Below is a small trained network, with its code and all its weights. Each question gives an input and a class and asks what happens when units are switched off, that is, made to give their printed mean instead of their output.

import numpy as np


def w(rows, s, z=0):
    codes = np.array(rows[::2]) - 128.0
    scale = np.full(codes.shape[1], s)
    scale[-1] = z or s
    return codes * scale


def f(y):
    return y / 2 * (1 + np.tanh(0.7978845608 * (y + 0.044715 * y**3)))


def log_softmax(a):
    a = a - a.max(-1, keepdims=True)
    return a - np.log(np.exp(a).sum(-1, keepdims=True))


def net(x, mask):
    res = np.array(x, float).reshape(1, 4) / 4 @ E
    y = f(res @ A[0][:, :-1].T + A[0][:, -1])
    res = res + np.where(mask, y, B[0][:, -1]) @ B[0][:, :-1]
    return log_softmax(res[-1] @ U[:, :-1].T + U[:, -1])


A, B = {}, {}
E = w([
[159,184,119,162,79,237,110,160,112,132,61,91],'x0',
[181,104,124,79,172,180,86,3,147,151,82,203],'x1',
[110,138,64,144,231,173,53,159,205,181,232,143],'x2',
[105,200,116,115,140,135,236,69,130,39,94,71],'x3',
],0.011)
A[0] = w([
[132,148,138,129,127,173,125,148,112,147,130,113,131],'n1',
[118,164,128,130,153,119,210,151,132,96,162,83,212],'n2',
[132,95,131,130,123,94,72,156,124,145,142,139,154],'n3',
[130,134,130,127,90,95,188,113,120,105,76,117,210],'n4',
[128,122,124,121,144,124,105,122,128,123,139,149,37],'n5',
[123,126,129,132,87,73,144,176,119,121,117,115,86],'n6',
[136,145,124,134,95,251,116,163,122,120,79,111,145],'n7',
[119,129,126,131,89,97,157,178,122,122,111,118,178],'n8',
[135,115,134,127,94,92,149,200,115,113,104,105,213],'n9',
[132,117,133,133,131,111,97,150,133,142,152,132,112],'n10',
[131,138,130,135,123,127,163,117,126,125,127,113,214],'n11',
[130,120,132,131,106,132,111,129,121,141,119,140,250],'n12',
[138,118,133,124,117,149,135,52,119,123,71,137,73],'n13',
[125,129,129,126,121,101,162,154,121,121,136,127,38],'n14',
[124,130,128,136,106,171,119,145,133,133,120,123,111],'n15',
],0.022,0.0022)
B[0] = w([
[141,151,103,135,127,145,113,152,139,132,96,134,171],'n1',
[112,157,45,133,162,109,165,115,131,94,156,63,221],'n2',
[126,93,125,100,124,130,124,205,129,162,155,196,200],'n3',
[112,143,158,102,64,122,196,192,114,106,101,140,236],'n4',
[135,48,143,158,158,87,99,109,117,144,123,87,153],'n5',
[131,122,168,170,114,144,118,121,114,147,175,82,210],'n6',
[141,149,141,143,159,123,36,163,138,133,4,90,254],'n7',
[137,166,177,147,120,131,102,91,146,164,159,109,211],'n8',
[134,186,175,154,114,142,107,107,124,161,176,129,228],'n9',
[122,105,96,122,117,120,133,173,111,127,158,167,174],'n10',
[133,80,134,116,135,115,158,138,119,137,97,112,165],'n11',
[107,156,93,114,148,158,141,136,145,100,149,184,159],'n12',
[132,125,133,96,89,157,172,30,126,96,123,196,211],'n13',
[132,114,138,140,145,114,142,111,140,139,156,78,167],'n14',
[120,156,119,125,148,141,83,119,125,125,98,131,169],'n15',
],0.022,0.025)
U = w([
[114,108,196,66,28,128,213,85,79,78,71,179,129],'0',
[91,180,208,193,74,79,184,114,103,145,146,26,3],'1',
[102,17,119,114,163,78,101,179,125,190,168,208,190],'2',
[157,54,140,93,150,145,129,2,160,118,123,213,146],'3',
[147,159,139,133,140,155,57,183,151,124,4,131,161],'4',
[43,160,39,147,185,68,187,120,158,79,150,78,109],'5',
[106,166,195,196,78,144,102,165,115,212,205,140,104],'6',
],0.0083,0.0025)

Each question gives the input, the list of numbers given to net, and the class t.
The units are the neurons (one row each of A and B). Each row of codes is followed by its name. A weight is (code - 128) times the scale printed after its matrix; where a second scale follows, it is the last column's (A, B and U).
mask holds one flag per neuron, in row order. A switched-off neuron (its flag False) gives its mean, the last column of its row in B, instead of its output. The means were averaged over made-up inputs and are rounded, as every weight is.
A unit's drop is (log p(t) with every unit on - log p(t) with that unit switched off) / (log p(t) with every unit on - log p(t) with every unit switched off).
The circuit of an input: a set's keep is (log p(t) with only the set's units on - log p(t) with every unit switched off) / (log p(t) with every unit on - log p(t) with every unit switched off). Starting from the 12 units with the biggest drops (on a tie, the unit counted first), units are removed one at a time, each time the one whose removal leaves the highest keep (on an exact tie, the one counted first), for as long as the keep stays at least 0.8.
circuit, biggest first: the units of the circuit, biggest drop first
unit that matters most: the unit with the biggest drop
top k neurons: the k neurons with the biggest drops, biggest first
drop when u is switched off: that unit's drop, to one decimal
input [6,8,-8,6], class 0: unit that matters most => n13
input [0,-2,3,0], class 5: circuit, biggest first => (n7, n9)
input [-5,3,-1,-1], class 3: top 2 neurons => (n4, n7)
input [-5,1,-6,-7], class 2: top 2 neurons => (n3, n8)
input [-2,1,0,4], class 5: circuit, biggest first => (n2, n9)
input [3,-2,7,-4], class 2: top 2 neurons => (n3, n10)
input [-6,-6,-4,-3], class 6: top 2 neurons => (n3, n9)
input [3,-2,1,4], class 4: top 2 neurons => (n7, n6)
input [-3,7,-2,-6], class 3: top 2 neurons => (n13, n4)
input [3,-4,-2,-2], class 6: top 2 neurons => (n2, n9)
input [-3,-6,0,-1], class 6: top 2 neurons => (n4, n9)
input [4,2,7,-8], class 2: drop when n3 is switched off => 0.5
input [-7,7,5,2], class 3: drop when n4 is switched off => 0.1
input [-2,-4,2,4], class 5: drop when n2 is switched off => 1.2
input [6,-8,8,5], class 5: circuit, biggest first => (n2)
input [0,7,3,3], class 3: drop when n4 is switched off => 0.5
